Below are the code and all the weights of a small trained network. Each question names an input and a class and asks about switching units off, where a switched-off unit gives its printed mean instead of its output.

import numpy as np


def w(rows, s, z=0):
    codes = np.array(rows[::2]) - 128.0
    scale = np.full(codes.shape[1], s)
    scale[-1] = z or s
    return codes * scale


def f(y):
    return np.maximum(y, 0)


def log_softmax(a):
    a = a - a.max(-1, keepdims=True)
    return a - np.log(np.exp(a).sum(-1, keepdims=True))


def net(x, mask):
    res = np.array(x, float).reshape(1, 6) / 4 @ E
    y = f(res @ A[0][:, :-1].T + A[0][:, -1])
    res = res + np.where(mask, y, B[0][:, -1]) @ B[0][:, :-1]
    return log_softmax(res[-1] @ U[:, :-1].T + U[:, -1])


A, B = {}, {}
E = w([
[214,180,214],'x0',
[128,129,130],'x1',
[130,127,130],'x2',
[129,127,128],'x3',
[254,71,116],'x4',
[154,191,34],'x5',
],0.0098)
A[0] = w([
[120,3,8,94],'N1',
[136,192,216,78],'N2',
[165,84,127,50],'N3',
[94,63,102,47],'N4',
[180,54,125,47],'N5',
[25,226,191,90],'N6',
[64,112,73,171],'N7',
[135,137,70,117],'N8',
[125,125,124,95],'N9',
[53,97,81,108],'N10',
[169,177,54,158],'N11',
[156,180,158,21],'N12',
[118,183,99,119],'N13',
[100,77,81,2],'N14',
[114,53,200,20],'N15',
[111,77,195,35],'N16',
[88,31,163,103],'N17',
[167,171,38,26],'N18',
[131,149,72,94],'N19',
[200,86,134,68],'N20',
[123,152,71,168],'N21',
[171,54,111,62],'N22',
[221,93,69,40],'N23',
],0.013,0.0083)
B[0] = w([
[187,149,156,254],'N1',
[207,168,95,204],'N2',
[98,175,74,157],'N3',
[193,195,98,160],'N4',
[89,150,69,187],'N5',
[110,98,10,250],'N6',
[186,100,148,224],'N7',
[83,138,162,169],'N8',
[137,121,133,128],'N9',
[210,187,123,204],'N10',
[89,130,225,226],'N11',
[185,230,93,151],'N12',
[135,136,165,173],'N13',
[231,255,92,148],'N14',
[67,230,140,179],'N15',
[97,231,128,168],'N16',
[94,181,190,206],'N17',
[63,223,133,176],'N18',
[60,139,148,161],'N19',
[67,108,65,201],'N20',
[110,94,162,195],'N21',
[62,142,47,185],'N22',
[96,139,76,215],'N23',
],0.007,0.0089)
U = w([
[122,129,105,244],'0',
[121,128,100,230],'1',
[202,185,79,2],'2',
[61,133,5,17],'3',
[46,176,166,29],'4',
[121,107,117,234],'5',
[103,5,167,98],'6',
],0.014,0.013)

Each question gives the input, the list of numbers given to net, and the class t.
The units are the neurons (one row each of A and B). Each row of codes is followed by its name. A weight is (code - 128) times the scale printed after its matrix; where a second scale follows, it is the last column's (A, B and U).
mask holds one flag per neuron, in row order. A switched-off neuron (its flag False) gives its mean, the last column of its row in B, instead of its output. The means were averaged over made-up inputs and are rounded, as every weight is.
A unit's drop is (log p(t) with every unit on - log p(t) with that unit switched off) / (log p(t) with every unit on - log p(t) with every unit switched off).
The circuit of an input: a set's keep is (log p(t) with only the set's units on - log p(t) with every unit switched off) / (log p(t) with every unit on - log p(t) with every unit switched off). Starting from the 12 units with the biggest drops (on a tie, the unit counted first), units are removed one at a time, each time the one whose removal leaves the highest keep (on an exact tie, the one counted first), for as long as the keep stays at least 0.8.
circuit, biggest first: the units of the circuit, biggest drop first
most important unit: the unit with the biggest drop
k most important neurons: the k neurons with the biggest drops, biggest first
drop when u is switched off: that unit's drop, to one decimal
input [2,4,-1,1,1,7], class 4: circuit, biggest first	N11, N18, N6
input [2,-7,-8,-2,1,-8], class 4: circuit, biggest first	N15, N17
input [-6,4,6,-6,0,-7], class 4: circuit, biggest first	N17
input [-3,-7,-5,-5,7,-8], class 4: circuit, biggest first	N17, N15
input [-7,2,-4,-6,4,0], class 2: circuit, biggest first	N1, N14
input [-6,4,-7,-3,3,3], class 5: circuit, biggest first	N11, N6
input [-3,-6,-6,-2,7,1], class 3: circuit, biggest first	N22, N23
input [-8,-5,2,4,8,0], class 2: 2 most important neurons	N1, N14
input [-5,3,5,-1,8,-8], class 3: circuit, biggest first	N22, N5
input [-1,-6,4,-4,5,7], class 4: 2 most important neurons	N11, N18
input [-6,8,4,-4,-7,8], class 0: 2 most important neurons	N7, N10
input [3,-2,-2,7,8,5], class 3: 2 most important neurons	N23, N20
input [-2,-3,3,3,6,7], class 4: 3 most important neurons	N11, N18, N6
input [1,6,0,5,-8,-5], class 3: circuit, biggest first	N6
input [6,0,2,-6,7,8], class 4: 3 most important neurons	N11, N18, N6
input [2,4,-3,-6,2,8], class 4: 2 most important neurons	N11, N18
input [3,2,3,-3,3,-6], class 4: 3 most important neurons	N15, N6, N16
input [8,-3,6,-6,-4,-2], class 2: 2 most important neurons	N2, N12
input [7,2,-6,1,-5,-2], class 2: drop when N14 is switched off	-0.1
input [-3,-6,8,-1,-6,5], class 5: most important unit	N7
input [7,-4,0,-5,-2,-3], class 2: drop when N12 is switched off	0.2
